[[136 123 126 126 117 120 127 140 132]
 [125 141 127 135 138 125 132 106 130]
 [133 145 115 129 118 122 128 110 127]
 [138 130 127 126 129 124 125 126 123]
 [141 118 125 139 132 126 130 136 131]
 [124 128 130 133 134 125 130 117 127]
 [143 128 125 127 121 115 126 116 127]]
->
[[136 126 117 127 132]
 [125 127 138 132 130]
 [133 115 118 128 127]
 [138 127 129 125 123]
 [141 125 132 130 131]
 [124 130 134 130 127]
 [143 125 121 126 127]]

[[110 104 120 129 129 132 126 107 120 110 136 135 110]
 [127 127 128 127 127 127 128 126 127 127 127 128 127]
 [125 116 119 112 128 116 132 121 129 121 130 119 123]
 [114 120 113 132 136 134 117 131 112 127 134 121 118]]
->
[[110 120 129 126 120 136 110]
 [127 128 127 128 127 127 127]
 [125 119 128 132 129 130 123]
 [114 113 136 117 112 134 118]]

[[122 130 133 123 127 131 130 139 138 134 130]
 [126 127 135 122 125 136 130 136 140 140 129]
 [132 131 138 118 141 152 143 128 128 133 135]
 [128 129 134 123 133 140 129 141 142 139 134]]
->
[[122 133 127 130 138 130]
 [126 135 125 130 140 129]
 [132 138 141 143 128 135]
 [128 134 133 129 142 134]]

[[124 135 131 130 120 122 128 156 111 140 126 137 138 119]
 [136 132 129 140 140 133 127 126 112 124 128 143 136 131]
 [134 126 126 135 133 133 129 141 127 128 125 140 130 133]
 [135 155 135 122 138 135 136 137 133 143 125 118 146 123]
 [136 128 123 132 119 124 128 130 111 127 114 121 129 128]
 [136 130 128 135 129 130 126 155 111 134 133 143 133 124]]
->
[[124 131 120 128 111 126 138]
 [136 129 140 127 112 128 136]
 [134 126 133 129 127 125 130]
 [135 135 138 136 133 125 146]
 [136 123 119 128 111 114 129]
 [136 128 129 126 111 133 133]]

[[131 106 143]
 [125 129 121]
 [130 151 126]
 [139 133 155]
 [132 137 135]
 [126 122 125]
 [121 125 111]
 [130 135 132]
 [130 122 136]]
->
[[131 143]
 [125 121]
 [130 126]
 [139 155]
 [132 135]
 [126 125]
 [121 111]
 [130 132]
 [130 136]]

[[115 119]
 [126 126]
 [124 111]
 [114 117]
 [102 116]
 [127 116]
 [122 108]
 [107 105]
 [101 118]
 [113 124]
 [116 119]]
->
[[115]
 [126]
 [124]
 [114]
 [102]
 [127]
 [122]
 [107]
 [101]
 [113]
 [116]]

[[116 134 132 154 150 119]
 [110 144 115 136 139 135]
 [132 146 108 104 107 146]
 [116 133 118 124 126 136]
 [137 100 145 141 132 111]
 [138 122 126 129 123 125]
 [148 121 118 106 101 136]]
->
[[116 132 150]
 [110 115 139]
 [132 108 107]
 [116 118 126]
 [137 145 132]
 [138 126 123]
 [148 118 101]]

[[129 126 111 112]
 [115 102 114 136]
 [122 111 127 123]
 [117 111 127 128]]
->
[[129 111]
 [115 114]
 [122 127]
 [117 127]]

[[120 108 126 128 127]
 [148 135 128 129 132]
 [125 123 129 128 153]
 [105 143 129 128 125]
 [109 117 128 128 134]
 [121 130 127 129 145]
 [115 140 127 127 130]
 [132 136 124 132 136]
 [123 132 129 131 129]
 [143 118 129 128 128]]
->
[[120 126 127]
 [148 128 132]
 [125 129 153]
 [105 129 125]
 [109 128 134]
 [121 127 145]
 [115 127 130]
 [132 124 136]
 [123 129 129]
 [143 129 128]]
---
[[127 134 106 126]
 [122 142 137 142]
 [126 113 129 130]]
->
[[142 137]
 [113 129]]

[[138 100 129 133]
 [144 116 122 129]
 [132 100 126 127]
 [118 138 126 125]
 [116 145 120 127]]
->
[[116 122]
 [100 126]]

[[127 128 102 127 125]
 [132 132 123 128 121]
 [127 125 124 127 126]]
->
[[132 123]
 [125 124]]

[[119 121 126]
 [131 128 153]
 [125 125 133]
 [128 142 125]]
->
[[128 153]
 [125 133]]

[[145 115 143 108]
 [136 105 108 121]
 [152 120 132 133]
 [130 114 132 109]]
->
[[105 108]
 [120 132]]

[[143 142 141 132 131]
 [125 143 120 107 119]
 [126 138 125 104 119]
 [124 122 131 102 117]]
->
[[143 120]
 [138 125]]

[[105 115 108 123]
 [107 106 108 123]
 [137 136 151 117]
 [135 127 131 125]
 [110 111 130 123]]
->
[[106 108]
 [136 151]]

[[121 138 117 100 138]
 [138 133 124 147 118]
 [123 129 121 137 128]]
->
[[133 124]
 [129 121]]

[[139 157 130]
 [137 156 129]
 [136 156 128]
 [142 158 132]]
->
[[156 129]
 [156 128]]
